Below are the code and all the weights of a small trained network. Each question names an input and a class and asks about switching units off, where a switched-off unit gives its printed mean instead of its output.

import numpy as np


def w(rows, s, z=0):
    codes = np.array(rows[::2]) - 128.0
    scale = np.full(codes.shape[1], s)
    scale[-1] = z or s
    return codes * scale


def f(y):
    return y / 2 * (1 + np.tanh(0.7978845608 * (y + 0.044715 * y**3)))


def log_softmax(a):
    a = a - a.max(-1, keepdims=True)
    return a - np.log(np.exp(a).sum(-1, keepdims=True))


def net(x, mask):
    res = np.array(x, float).reshape(1, 6) / 4 @ E
    y = f(res @ A[0][:, :-1].T + A[0][:, -1])
    res = res + np.where(mask, y, B[0][:, -1]) @ B[0][:, :-1]
    return log_softmax(res[-1] @ U[:, :-1].T + U[:, -1])


A, B = {}, {}
E = w([
[254,71,77,202],'x0',
[95,3,97,196],'x1',
[78,147,166,185],'x2',
[100,168,69,108],'x3',
[114,162,57,90],'x4',
[122,104,198,78],'x5',
],0.0085)
A[0] = w([
[129,120,124,124,84],'n0',
[121,175,101,137,254],'n1',
[119,37,156,97,217],'n2',
[130,143,77,102,47],'n3',
[121,136,159,112,70],'n4',
[132,189,126,114,117],'n5',
[87,24,124,108,124],'n6',
[172,91,102,139,133],'n7',
[178,144,87,237,152],'n8',
[136,107,108,130,27],'n9',
[116,45,135,98,247],'n10',
[254,109,92,65,169],'n11',
[106,74,129,102,149],'n12',
[69,153,13,105,113],'n13',
[244,187,97,44,183],'n14',
[126,170,160,127,122],'n15',
[133,110,134,157,73],'n16',
[77,109,112,102,29],'n17',
[180,101,145,164,237],'n18',
[108,84,131,111,155],'n19',
],0.015,0.0033)
B[0] = w([
[122,138,130,120,124],'n0',
[93,158,136,100,176],'n1',
[184,175,104,139,189],'n2',
[108,103,96,124,150],'n3',
[134,143,144,134,144],'n4',
[146,166,167,89,174],'n5',
[179,205,109,129,198],'n6',
[140,169,135,173,175],'n7',
[102,118,132,242,216],'n8',
[136,124,136,142,131],'n9',
[180,175,103,132,189],'n10',
[126,98,31,123,228],'n11',
[142,195,99,140,160],'n12',
[80,30,82,103,214],'n13',
[3,180,73,108,247],'n14',
[127,165,154,135,162],'n15',
[150,99,140,133,136],'n16',
[124,139,82,114,155],'n17',
[163,155,79,177,184],'n18',
[145,167,113,126,154],'n19',
],0.031,0.012)
U = w([
[204,115,119,173,199],'0',
[54,128,199,129,51],'1',
[129,44,125,193,40],'2',
[225,1,145,64,1],'3',
[123,85,63,168,174],'4',
[93,99,81,65,242],'5',
],0.0095,0.0035)

Each question gives the input, the list of numbers given to net, and the class t.
The units are the neurons (one row each of A and B). Each row of codes is followed by its name. A weight is (code - 128) times the scale printed after its matrix; where a second scale follows, it is the last column's (A, B and U).
mask holds one flag per neuron, in row order. A switched-off neuron (its flag False) gives its mean, the last column of its row in B, instead of its output. The means were averaged over made-up inputs and are rounded, as every weight is.
A unit's drop is (log p(t) with every unit on - log p(t) with that unit switched off) / (log p(t) with every unit on - log p(t) with every unit switched off).
The circuit of an input: a set's keep is (log p(t) with only the set's units on - log p(t) with every unit switched off) / (log p(t) with every unit on - log p(t) with every unit switched off). Starting from the 12 units with the biggest drops (on a tie, the unit counted first), units are removed one at a time, each time the one whose removal leaves the highest keep (on an exact tie, the one counted first), for as long as the keep stays at least 0.8.
circuit, biggest first: the units of the circuit, biggest drop first
k most important neurons: the k neurons with the biggest drops, biggest first
drop of u: that unit's drop, to one decimal
input [-4,-4,3,-8,-8,-3], class 1: circuit, biggest first	n11
input [0,0,-3,2,-5,3], class 0: circuit, biggest first	n14, n13
input [4,8,2,1,8,-6], class 2: circuit, biggest first	n8, n14
input [-8,5,5,1,-4,-4], class 0: circuit, biggest first	n14, n11
input [5,1,0,-7,2,-8], class 2: circuit, biggest first	n8, n14
input [1,0,0,-7,4,4], class 0: 2 most important neurons	n14, n13
input [2,3,-1,-4,0,-7], class 2: 2 most important neurons	n8, n14
input [-8,7,8,5,3,2], class 5: drop of n18	0.2
input [-3,7,-2,-3,-5,7], class 0: drop of n6	0.0
input [7,0,7,8,-7,-1], class 2: drop of n8	0.2
input [2,0,4,1,1,1], class 2: 2 most important neurons	n14, n6
input [4,8,7,7,7,-7], class 2: 2 most important neurons	n8, n14
